Here is a tiny trained network, its code and every weight. The questions are about switching its units off for an input and a class, where a switched-off unit gives its printed mean instead of its output.

import numpy as np


def w(rows, s, z=0):
    codes = np.array(rows[::2]) - 128.0
    scale = np.full(codes.shape[1], s)
    scale[-1] = z or s
    return codes * scale


def f(y):
    return y / 2 * (1 + np.tanh(0.7978845608 * (y + 0.044715 * y**3)))


def log_softmax(a):
    a = a - a.max(-1, keepdims=True)
    return a - np.log(np.exp(a).sum(-1, keepdims=True))


def net(x, mask):
    res = np.array(x, float).reshape(1, 5) / 4 @ E
    y = f(res @ A[0][:, :-1].T + A[0][:, -1])
    res = res + np.where(mask, y, B[0][:, -1]) @ B[0][:, :-1]
    return log_softmax(res[-1] @ U[:, :-1].T + U[:, -1])


A, B = {}, {}
E = w([
[174,131,168,174,254,49,246,81,77,110,161],'x0',
[170,205,97,91,114,119,16,156,166,89,154],'x1',
[5,88,124,216,119,137,135,52,82,56,110],'x2',
[136,153,201,132,175,223,97,38,53,173,161],'x3',
[105,123,122,217,146,201,116,215,63,216,161],'x4',
],0.0073)
A[0] = w([
[179,73,153,138,186,94,189,60,91,113,127,74],'n1',
[160,120,167,100,121,213,113,155,112,253,181,167],'n2',
[133,143,139,92,115,109,153,114,190,86,104,152],'n3',
[95,74,83,179,132,94,206,174,146,106,88,176],'n4',
[157,132,122,45,105,110,53,48,190,65,119,177],'n5',
[149,181,87,141,132,85,131,154,175,63,137,194],'n6',
[137,148,139,129,232,66,239,73,52,81,171,116],'n7',
[51,62,166,166,125,193,203,57,42,171,96,253],'n8',
[104,129,29,109,43,150,22,201,151,98,121,194],'n9',
[128,142,108,108,107,98,107,134,159,70,119,79],'n10',
[45,95,149,174,80,174,107,111,124,135,120,172],'n11',
[180,172,141,152,167,110,177,194,145,167,168,177],'n12',
[71,120,152,136,133,165,86,32,117,102,131,151],'n13',
[52,77,135,184,114,129,166,112,110,133,109,159],'n14',
[122,114,96,104,110,100,106,113,152,100,115,96],'n15',
[163,158,127,90,112,125,91,101,158,69,105,180],'n16',
[111,123,76,99,62,183,12,219,144,160,112,215],'n17',
[123,136,108,120,127,107,112,119,154,85,98,83],'n18',
[207,163,161,113,180,127,115,97,121,120,190,205],'n19',
[162,129,126,79,92,91,84,104,161,80,113,128],'n20',
[64,164,168,143,78,238,42,5,83,84,98,180],'n21',
],0.0069,0.0044)
B[0] = w([
[76,157,95,135,122,105,102,133,79,140,159,172],'n1',
[181,161,122,112,187,140,74,192,123,197,151,201],'n2',
[105,120,129,93,72,135,120,116,159,116,123,159],'n3',
[67,164,57,100,103,103,154,165,82,113,112,175],'n4',
[113,79,118,110,77,109,158,86,161,98,67,204],'n5',
[97,96,131,117,86,118,148,92,140,118,172,173],'n6',
[82,87,98,167,121,95,118,150,42,125,167,208],'n7',
[115,54,175,226,156,135,157,80,74,120,167,226],'n8',
[92,144,97,67,41,62,117,111,147,145,191,241],'n9',
[165,96,153,103,110,151,128,96,160,126,159,149],'n10',
[54,127,102,133,117,87,123,147,76,123,137,177],'n11',
[113,134,142,149,185,158,115,180,47,139,115,173],'n12',
[58,94,135,190,131,119,154,126,64,62,100,169],'n13',
[74,82,156,172,143,133,178,95,94,75,69,170],'n14',
[148,144,151,119,79,150,100,111,158,122,121,144],'n15',
[95,87,124,134,109,118,152,80,151,98,100,174],'n16',
[95,221,40,58,85,45,63,190,83,197,177,248],'n17',
[151,131,151,105,112,135,135,102,148,135,126,137],'n18',
[115,110,86,136,146,126,110,159,70,145,139,178],'n19',
[119,116,135,123,103,132,147,50,182,122,107,171],'n20',
[55,71,116,217,154,104,160,128,2,89,124,214],'n21',
],0.0076,0.012)
U = w([
[76,52,134,167,128,139,196,78,110,41,50,201],'0',
[153,195,178,147,117,195,114,121,160,108,104,5],'1',
[77,158,38,96,85,72,96,168,100,155,169,156],'2',
[150,91,155,173,178,173,111,136,84,174,217,169],'3',
[176,104,133,84,78,135,128,60,228,131,114,79],'4',
[254,181,128,79,162,210,95,196,133,185,66,74],'5',
],0.0083,0.0024)

Each question gives the input, the list of numbers given to net, and the class t.
The units are the neurons (one row each of A and B). Each row of codes is followed by its name. A weight is (code - 128) times the scale printed after its matrix; where a second scale follows, it is the last column's (A, B and U).
mask holds one flag per neuron, in row order. A switched-off neuron (its flag False) gives its mean, the last column of its row in B, instead of its output. The means were averaged over made-up inputs and are rounded, as every weight is.
A unit's drop is (log p(t) with every unit on - log p(t) with that unit switched off) / (log p(t) with every unit on - log p(t) with every unit switched off).
The circuit of an input: a set's keep is (log p(t) with only the set's units on - log p(t) with every unit switched off) / (log p(t) with every unit on - log p(t) with every unit switched off). Starting from the 12 units with the biggest drops (on a tie, the unit counted first), units are removed one at a time, each time the one whose removal leaves the highest keep (on an exact tie, the one counted first), for as long as the keep stays at least 0.8.
units of the circuit, in order: the units of the circuit, biggest drop first
unit that matters most: the unit with the biggest drop
top k neurons: the k neurons with the biggest drops, biggest first
drop of u: that unit's drop, to one decimal
input [4,4,0,-1,6], class 3: units of the circuit, in order => n17, n9
input [1,-5,1,-3,8], class 0: unit that matters most => n14
input [5,4,-1,-3,3], class 3: units of the circuit, in order => n17, n5
input [-5,-6,0,3,3], class 3: top 2 neurons => n8, n2
input [8,7,-3,-1,5], class 3: top 2 neurons => n17, n9
input [5,0,-4,3,-3], class 3: top 3 neurons => n17, n9, n4
input [4,-1,-7,-1,-1], class 3: top 2 neurons => n17, n9
input [5,-6,-4,-5,4], class 3: top 2 neurons => n17, n9
input [-4,-7,5,-7,-1], class 0: top 2 neurons => n14, n17
input [-3,-1,-6,1,6], class 5: top 3 neurons => n2, n21, n7
input [-7,5,-6,1,-8], class 4: top 2 neurons => n5, n20
input [6,1,-6,3,-8], class 0: drop of n17 => 1.5
input [-1,2,-4,2,8], class 5: drop of n2 => 0.2
input [-6,-6,6,0,5], class 0: drop of n8 => 0.1
input [-6,0,-6,3,-6], class 4: top neuron => n5
